Below is a small trained network, with its code and all its weights. Each question gives an input and a target symbol and asks what happens when units are switched off, that is, made to give their printed mean instead of their output.

import numpy as np


def w(rows, s, z=0):
    codes = np.array(rows[::2]) - 128.0
    scale = np.full(codes.shape[1], s)
    scale[-1] = z or s
    return codes * scale


def norm(h):
    return h / np.sqrt((h * h).mean(-1, keepdims=True) + 1e-5)


def f(y):
    return np.maximum(y, 0)


def softmax(a):
    e = np.exp(a - a.max(-1, keepdims=True))
    return e / e.sum(-1, keepdims=True)


def log_softmax(a):
    a = a - a.max(-1, keepdims=True)
    return a - np.log(np.exp(a).sum(-1, keepdims=True))


def net(x, mask):
    ids = ['αβδεζηθμπστφψ'.index(c) for c in x.split()]
    T = len(ids)
    res = E[ids] + P[:T]
    u = 0
    for l in range(3):
        q, k, v = (norm(res) @ M[l].T for M in (Q, K, V))
        z = softmax(np.where(np.tri(T) > 0, q @ k.T / 3**0.5, -1e9)) @ v
        res = res + np.where(mask[u], z, O[l][:, -1]) @ O[l][:, :-1]
        u += 1
        y = f(norm(res) @ A[l][:, :-1].T + A[l][:, -1])
        res = res + np.where(mask[u : u + 8], y, B[l][:, -1]) @ B[l][:, :-1]
        u += 8
    return log_softmax(norm(res)[-1] @ U[:, :-1].T + U[:, -1])


Q, K, V, O, A, B = {}, {}, {}, {}, {}, {}
E = w([
[245,90,178,193],'α',
[146,209,204,135],'β',
[189,145,155,206],'δ',
[219,118,142,191],'ε',
[164,173,169,153],'ζ',
[184,118,77,130],'η',
[239,98,181,206],'θ',
[74,102,85,176],'μ',
[126,191,162,121],'π',
[10,98,122,147],'σ',
[140,146,160,124],'τ',
[137,196,154,172],'φ',
[137,174,117,44],'ψ',
],0.013)
P = w([
[223,111,93,158],'0',
[121,246,25,148],'1',
[131,90,156,117],'2',
[118,219,29,146],'3',
[119,73,190,97],'4',
[137,212,13,152],'5',
[114,80,202,87],'6',
],0.011)
Q[0] = w([
[2,7,123,136],'0.h1',
[122,153,18,162],'0.h1',
[66,202,123,100],'0.h1',
],0.0088)
K[0] = w([
[195,254,39,224],'0.h1',
[189,123,241,198],'0.h1',
[126,81,171,141],'0.h1',
],0.0086)
V[0] = w([
[74,90,106,173],'0.h1',
[49,125,110,254],'0.h1',
[52,39,20,141],'0.h1',
],0.0085)
O[0] = w([
[69,93,143,127,62],'0.h1',
[145,134,100,252,66],'0.h1',
[109,87,104,65,1],'0.h1',
],0.014,0.0073)
A[0] = w([
[120,85,148,91,96],'0.n1',
[188,162,15,89,170],'0.n2',
[84,165,21,115,94],'0.n3',
[148,55,97,75,86],'0.n4',
[65,92,194,130,253],'0.n5',
[121,129,140,86,97],'0.n6',
[114,77,8,117,93],'0.n7',
[164,98,72,75,82],'0.n8',
],0.011,0.0041)
B[0] = w([
[164,125,162,181,146],'0.n1',
[24,112,154,191,253],'0.n2',
[234,197,169,153,169],'0.n3',
[137,170,164,76,141],'0.n4',
[57,169,189,179,197],'0.n5',
[94,107,161,85,158],'0.n6',
[5,107,92,161,142],'0.n7',
[97,137,95,21,146],'0.n8',
],0.011,0.0055)
Q[1] = w([
[56,74,32,138],'1.h1',
[160,8,99,9],'1.h1',
[165,33,82,178],'1.h1',
],0.011)
K[1] = w([
[100,164,118,124],'1.h1',
[156,195,5,140],'1.h1',
[160,130,97,154],'1.h1',
],0.017)
V[1] = w([
[143,3,88,88],'1.h1',
[172,22,171,199],'1.h1',
[30,189,70,88],'1.h1',
],0.0074)
O[1] = w([
[118,2,209,166,3],'1.h1',
[73,205,187,166,131],'1.h1',
[219,110,3,172,80],'1.h1',
],0.0081,0.0071)
A[1] = w([
[121,159,81,183,49],'1.n1',
[110,83,140,153,30],'1.n2',
[130,141,134,67,233],'1.n3',
[171,141,76,145,106],'1.n4',
[84,137,96,143,134],'1.n5',
[116,151,8,127,98],'1.n6',
[96,171,151,123,156],'1.n7',
[56,179,60,91,251],'1.n8',
],0.018,0.0026)
B[1] = w([
[97,154,135,153,197],'1.n1',
[156,131,134,107,130],'1.n2',
[91,138,125,135,189],'1.n3',
[132,129,118,69,154],'1.n4',
[100,122,191,109,158],'1.n5',
[249,107,126,141,169],'1.n6',
[145,130,88,111,245],'1.n7',
[135,98,121,136,231],'1.n8',
],0.018,0.011)
Q[2] = w([
[204,5,73,118],'2.h1',
[146,57,151,119],'2.h1',
[204,153,76,101],'2.h1',
],0.011)
K[2] = w([
[133,133,21,206],'2.h1',
[154,108,82,148],'2.h1',
[82,254,78,100],'2.h1',
],0.01)
V[2] = w([
[255,218,108,226],'2.h1',
[27,140,113,202],'2.h1',
[68,161,19,112],'2.h1',
],0.0075)
O[2] = w([
[186,29,179,129,255],'2.h1',
[201,109,77,97,125],'2.h1',
[68,58,2,248,136],'2.h1',
],0.0077,0.0066)
A[2] = w([
[128,48,157,135,126],'2.n1',
[151,140,25,217,167],'2.n2',
[67,3,157,109,254],'2.n3',
[27,126,83,213,186],'2.n4',
[141,86,185,144,159],'2.n5',
[106,195,187,124,182],'2.n6',
[175,87,146,171,170],'2.n7',
[210,71,84,124,153],'2.n8',
],0.011,0.0051)
B[2] = w([
[96,194,172,117,133],'2.n1',
[98,92,96,114,207],'2.n2',
[135,218,131,155,147],'2.n3',
[70,107,181,82,173],'2.n4',
[115,106,41,141,148],'2.n5',
[111,74,97,107,254],'2.n6',
[105,120,136,69,167],'2.n7',
[86,8,143,103,163],'2.n8',
],0.013,0.0093)
U = w([
[146,128,194,105,228],'α',
[148,158,158,134,75],'β',
[167,98,115,231,233],'δ',
[157,75,128,125,150],'ε',
[230,182,102,115,85],'ζ',
[150,33,82,64,166],'η',
[143,118,177,123,246],'θ',
[74,43,127,159,118],'μ',
[183,114,27,112,50],'π',
[41,104,156,184,130],'σ',
[102,46,64,154,69],'τ',
[100,192,53,197,77],'φ',
[84,135,66,6,4],'ψ',
],0.013,0.003)

Each question gives the input, a string of symbols that net reads in full, and the target symbol t.
The units are the heads (3 rows each of Q, K, V and O) and the neurons (one row each of A and B). Each row of codes is followed by its name. A weight is (code - 128) times the scale printed after its matrix; where a second scale follows, it is the last column's (O, A, B and U).
mask holds one flag per unit, layer by layer, with each layer's heads first. A switched-off unit (its flag False) gives its mean, the last column of its rows in O or B, instead of its output. The means were averaged over made-up inputs and are rounded, as every weight is.
A unit's drop is (log p(t) with every unit on - log p(t) with that unit switched off) / (log p(t) with every unit on - log p(t) with every unit switched off).
The circuit of an input: a set's keep is (log p(t) with only the set's units on - log p(t) with every unit switched off) / (log p(t) with every unit on - log p(t) with every unit switched off). Starting from the 12 units with the biggest drops (on a tie, the unit counted first), units are removed one at a time, each time the one whose removal leaves the highest keep (on an exact tie, the one counted first), for as long as the keep stays at least 0.8.
circuit, biggest first: the units of the circuit, biggest drop first
unit that matters most: the unit with the biggest drop
k most important neurons: the k neurons with the biggest drops, biggest first
top k neurons in layer l: the k neurons of layer l with the biggest drops, biggest first
input ψ α ψ π ζ τ, target φ: circuit, biggest first	[0.h1]
input ζ π δ ψ ψ δ, target η: circuit, biggest first	[1.h1; 0.h1]
input ψ ψ π ψ, target π: circuit, biggest first	[1.n6; 2.h1]
input ζ σ ψ δ δ ζ, target σ: circuit, biggest first	[0.h1; 1.h1]
input ζ ζ π ζ, target π: circuit, biggest first	[1.h1; 1.n6]
input φ δ ζ ζ τ, target τ: 3 most important neurons	[0.n3; 2.n6; 1.n6]
input φ ψ α, target α: circuit, biggest first	[1.h1; 2.h1]
input ε ζ ζ σ ζ ε, target φ: 3 most important neurons	[0.n2; 0.n5; 1.n6]
input σ π ζ ψ ζ θ, target φ: circuit, biggest first	[1.n6; 1.n8]
input α ζ δ τ β φ, target ζ: 2 most important neurons	[0.n5; 1.n3]
input β ψ ζ ψ ψ β, target η: 3 most important neurons	[0.n5; 1.n8; 1.n1]
input δ π ζ, target ζ: circuit, biggest first	[0.n2; 0.h1; 2.n4]
input β ζ β β μ ζ, target μ: circuit, biggest first	[0.h1; 1.n5]
input ψ σ ζ ζ ψ δ, target η: 2 most important neurons	[0.n5; 1.n6]
input ζ ζ φ, target φ: top 2 neurons in layer 1	[1.n6; 1.n3]
input ψ ζ α σ π, target σ: circuit, biggest first	[0.h1; 0.n5]
input ε ζ η δ δ ψ, target σ: circuit, biggest first	[0.n2]
input ψ σ ζ, target σ: circuit, biggest first	[0.h1; 2.h1]
input μ π π ζ α, target α: circuit, biggest first	[1.h1; 2.h1]
input ζ η σ φ ψ θ, target η: circuit, biggest first	[2.n8; 1.n4]
input ζ ζ ε ψ ψ π, target η: top neuron in layer 2	[2.n8]
input δ ζ ζ σ, target φ: 3 most important neurons	[0.n3; 1.n1; 2.n8]
input ζ ζ η ψ π φ, target π: 2 most important neurons	[0.n5; 1.n6]
input ζ ζ δ ψ ψ ε, target η: 2 most important neurons	[1.n6; 2.n8]
input π ψ ζ, target ψ: 2 most important neurons	[1.n6; 0.n2]
input ζ ψ β, target ψ: top 2 neurons in layer 2	[2.n6; 2.n3]
input ζ π δ σ, target σ: 2 most important neurons	[0.n3; 2.n4]
input ψ δ π ψ ζ ψ, target φ: unit that matters most	0.n2
